Below is a small trained network, with its code and all its weights. Each question gives an input and a target symbol and asks what happens when units are switched off, that is, made to give their printed mean instead of their output.

import numpy as np


def w(rows, s, z=0):
    codes = np.array(rows[::2]) - 128.0
    scale = np.full(codes.shape[1], s)
    scale[-1] = z or s
    return codes * scale


def f(y):
    return np.maximum(y, 0)


def softmax(a):
    e = np.exp(a - a.max(-1, keepdims=True))
    return e / e.sum(-1, keepdims=True)


def log_softmax(a):
    a = a - a.max(-1, keepdims=True)
    return a - np.log(np.exp(a).sum(-1, keepdims=True))


def net(x, mask):
    ids = ['αβγδεζηθλμπστφψω'.index(c) for c in x.split()]
    T = len(ids)
    res = E[ids] + P[:T]
    u = 0
    for l in range(2):
        r = res
        for j in range(2):
            rows = slice(3 * j, 3 * j + 3)
            q, k, v = (r @ M[l][rows].T for M in (Q, K, V))
            z = softmax(np.where(np.tri(T) > 0, q @ k.T / 3**0.5, -1e9)) @ v
            o = O[l][rows]
            res = res + np.where(mask[u + j], z, o[:, -1]) @ o[:, :-1]
        u += 2
        y = f(res @ A[l][:, :-1].T + A[l][:, -1])
        res = res + np.where(mask[u : u + 8], y, B[l][:, -1]) @ B[l][:, :-1]
        u += 8
    return log_softmax(res[-1] @ U[:, :-1].T + U[:, -1])


Q, K, V, O, A, B = {}, {}, {}, {}, {}, {}
E = w([
[175,75,119,160,155],'α',
[129,80,125,149,106],'β',
[109,118,119,150,125],'γ',
[105,114,114,172,145],'δ',
[114,100,168,139,111],'ε',
[80,110,149,200,140],'ζ',
[78,80,123,191,169],'η',
[195,142,159,225,141],'θ',
[79,96,3,104,147],'λ',
[82,44,81,88,61],'μ',
[167,58,153,177,188],'π',
[119,160,154,125,154],'σ',
[108,121,139,53,121],'τ',
[71,131,76,134,160],'φ',
[127,105,95,145,103],'ψ',
[156,63,145,77,160],'ω',
],0.02)
P = w([
[71,2,191,158,136],'0',
[176,18,173,126,167],'1',
[97,90,163,113,191],'2',
[93,38,219,27,127],'3',
[20,29,187,102,191],'4',
[74,133,194,124,134],'5',
],0.0055)
Q[0] = w([
[72,151,75,137,61],'L0H1',
[120,10,113,180,192],'L0H1',
[50,62,244,60,28],'L0H1',
[103,204,97,88,122],'L0H2',
[209,119,152,42,138],'L0H2',
[107,94,94,3,138],'L0H2',
],0.0057)
K[0] = w([
[155,196,174,133,45],'L0H1',
[98,2,231,109,224],'L0H1',
[164,160,143,103,211],'L0H1',
[55,174,147,144,71],'L0H2',
[130,159,116,119,137],'L0H2',
[102,143,138,99,181],'L0H2',
],0.0071)
V[0] = w([
[39,91,92,119,127],'L0H1',
[182,51,169,222,165],'L0H1',
[158,93,152,69,147],'L0H1',
[100,158,144,77,41],'L0H2',
[137,2,98,89,115],'L0H2',
[229,129,157,244,117],'L0H2',
],0.008)
O[0] = w([
[44,122,132,143,55,148],'L0H1',
[41,43,113,151,160,255],'L0H1',
[197,8,165,136,203,154],'L0H1',
[118,242,85,175,2,63],'L0H2',
[123,76,81,212,145,206],'L0H2',
[129,104,147,178,1,177],'L0H2',
],0.0057,0.011)
A[0] = w([
[79,124,116,179,187,142],'L0N1',
[100,110,222,10,184,200],'L0N2',
[100,102,180,107,128,5],'L0N3',
[112,160,117,29,156,143],'L0N4',
[113,2,96,241,163,52],'L0N5',
[122,96,173,127,82,27],'L0N6',
[201,142,200,194,230,148],'L0N7',
[125,175,138,240,95,157],'L0N8',
],0.0067,0.0026)
B[0] = w([
[171,115,206,60,38,171],'L0N1',
[20,108,85,98,192,152],'L0N2',
[185,90,103,51,104,140],'L0N3',
[60,148,212,180,137,132],'L0N4',
[184,156,135,94,48,255],'L0N5',
[234,192,111,124,86,138],'L0N6',
[101,138,70,3,64,163],'L0N7',
[172,59,151,102,242,141],'L0N8',
],0.006,0.024)
Q[1] = w([
[96,51,181,86,225],'L1H1',
[212,62,110,144,175],'L1H1',
[159,227,82,197,241],'L1H1',
[139,173,104,1,145],'L1H2',
[186,81,154,138,8],'L1H2',
[163,24,111,85,40],'L1H2',
],0.0062)
K[1] = w([
[157,159,171,145,202],'L1H1',
[40,77,110,50,150],'L1H1',
[181,152,174,253,102],'L1H1',
[45,222,92,172,189],'L1H2',
[36,142,198,42,189],'L1H2',
[98,119,63,67,122],'L1H2',
],0.0064)
V[1] = w([
[201,72,254,116,159],'L1H1',
[178,116,199,124,192],'L1H1',
[181,147,56,89,46],'L1H1',
[142,159,193,135,51],'L1H2',
[144,135,95,50,119],'L1H2',
[153,83,112,127,119],'L1H2',
],0.0089)
O[1] = w([
[136,114,169,88,109,245],'L1H1',
[233,196,139,24,61,117],'L1H1',
[78,2,204,213,223,177],'L1H1',
[135,148,180,171,1,130],'L1H2',
[204,67,105,62,203,190],'L1H2',
[229,193,131,134,198,224],'L1H2',
],0.0062,0.011)
A[1] = w([
[139,62,101,143,3,111],'L1N1',
[166,162,175,116,153,114],'L1N2',
[154,148,226,103,176,26],'L1N3',
[78,98,82,166,90,83],'L1N4',
[88,120,161,59,86,49],'L1N5',
[17,76,58,26,147,211],'L1N6',
[247,101,81,141,9,253],'L1N7',
[165,106,178,113,59,227],'L1N8',
],0.0064,0.0033)
B[1] = w([
[1,101,207,105,86,213],'L1N1',
[117,50,90,146,161,145],'L1N2',
[197,51,127,153,121,163],'L1N3',
[163,82,97,152,132,142],'L1N4',
[156,113,99,123,128,164],'L1N5',
[167,226,139,178,145,216],'L1N6',
[73,214,155,132,183,247],'L1N7',
[126,189,117,97,184,237],'L1N8',
],0.0074,0.014)
U = w([
[112,115,128,120,103,73],'α',
[72,99,135,93,93,85],'β',
[65,155,124,149,218,241],'γ',
[71,111,143,150,187,253],'δ',
[165,174,127,134,82,107],'ε',
[96,164,157,140,104,33],'ζ',
[74,127,142,109,137,52],'η',
[125,42,145,77,144,126],'θ',
[154,188,238,188,144,142],'λ',
[88,35,92,177,157,221],'μ',
[92,94,86,163,254,82],'π',
[94,219,74,37,151,248],'σ',
[103,129,111,110,103,104],'τ',
[128,108,145,133,139,7],'φ',
[68,137,149,155,160,3],'ψ',
[199,105,70,54,167,85],'ω',
],0.0069,0.0035)

Each question gives the input, a string of symbols that net reads in full, and the target symbol t.
The units are the heads (3 rows each of Q, K, V and O) and the neurons (one row each of A and B). Each row of codes is followed by its name. A weight is (code - 128) times the scale printed after its matrix; where a second scale follows, it is the last column's (O, A, B and U).
mask holds one flag per unit, layer by layer, with each layer's heads first. A switched-off unit (its flag False) gives its mean, the last column of its rows in O or B, instead of its output. The means were averaged over made-up inputs and are rounded, as every weight is.
A unit's drop is (log p(t) with every unit on - log p(t) with that unit switched off) / (log p(t) with every unit on - log p(t) with every unit switched off).
The circuit of an input: a set's keep is (log p(t) with only the set's units on - log p(t) with every unit switched off) / (log p(t) with every unit on - log p(t) with every unit switched off). Starting from the 12 units with the biggest drops (on a tie, the unit counted first), units are removed one at a time, each time the one whose removal leaves the highest keep (on an exact tie, the one counted first), for as long as the keep stays at least 0.8.
circuit, biggest first: the units of the circuit, biggest drop first
most important unit: the unit with the biggest drop
top k neurons: the k neurons with the biggest drops, biggest first
top k neurons in layer l: the k neurons of layer l with the biggest drops, biggest first
which heads matter: for each layer, one digit per head in row order, 1 if its drop is at least 0.15 and else 0, layers parted by /
input η α ε η μ, target μ: circuit, biggest first -> L1H1
input λ θ β μ, target μ: top 2 neurons in layer 1 -> L1N7, L1N8
input λ θ μ τ μ, target σ: which heads matter -> 00 / 10
input δ μ η, target μ: which heads matter -> 10 / 10
input ω μ τ θ π, target σ: which heads matter -> 00 / 10
input θ π β η λ, target π: top 2 neurons in layer 1 -> L1N6, L1N1
input π θ π θ, target θ: which heads matter -> 10 / 10
input θ θ ζ, target λ: top 3 neurons in layer 0 -> L0N7, L0N2, L0N6
input η λ π ω θ β, target ω: circuit, biggest first -> L1H2, L0N2, L0H2, L1H1
input θ μ α, target μ: circuit, biggest first -> L1H1, L1N7
input τ ω ζ π τ ε, target σ: top 2 neurons in layer 0 -> L0N2, L0N5
input ω ψ ψ, target ω: top 3 neurons -> L1N1, L0N2, L0N7
input μ η ω, target ω: circuit, biggest first -> L1N1, L1H1, L1H2, L0H2
input β δ δ τ η θ, target σ: which heads matter -> 00 / 10
input ω ψ α, target ω: circuit, biggest first -> L1H2, L0H1, L0N2, L1H1
input λ π ω ω λ μ, target ω: top 3 neurons -> L0N2, L0N7, L1N1
input β τ τ δ, target σ: top 4 neurons in layer 0 -> L0N5, L0N7, L0N4, L0N2
input θ η π, target θ: top 3 neurons -> L0N7, L0N5, L1N6
input α π β, target θ: top neuron in layer 1 -> L1N6
input θ π θ δ, target θ: which heads matter -> 11 / 10
input θ η λ β μ β, target μ: most important unit -> L1H1
input δ μ λ ζ, target μ: top 3 neurons -> L1N7, L1N8, L1N6
input σ μ π, target σ: which heads matter -> 01 / 10
input ζ τ ζ, target σ: top 2 neurons in layer 0 -> L0N5, L0N7
input δ ω θ τ π α, target σ: top 2 neurons in layer 0 -> L0N5, L0N2
input θ μ η, target μ: top 2 neurons -> L1N7, L1N6
input ψ τ θ ω μ π, target ω: which heads matter -> 10 / 01
input ε π τ τ θ δ, target σ: top 4 neurons -> L0N5, L0N2, L0N4, L0N7
input γ π δ, target θ: most important unit -> L0N7
input η β μ λ ζ, target μ: which heads matter -> 10 / 10
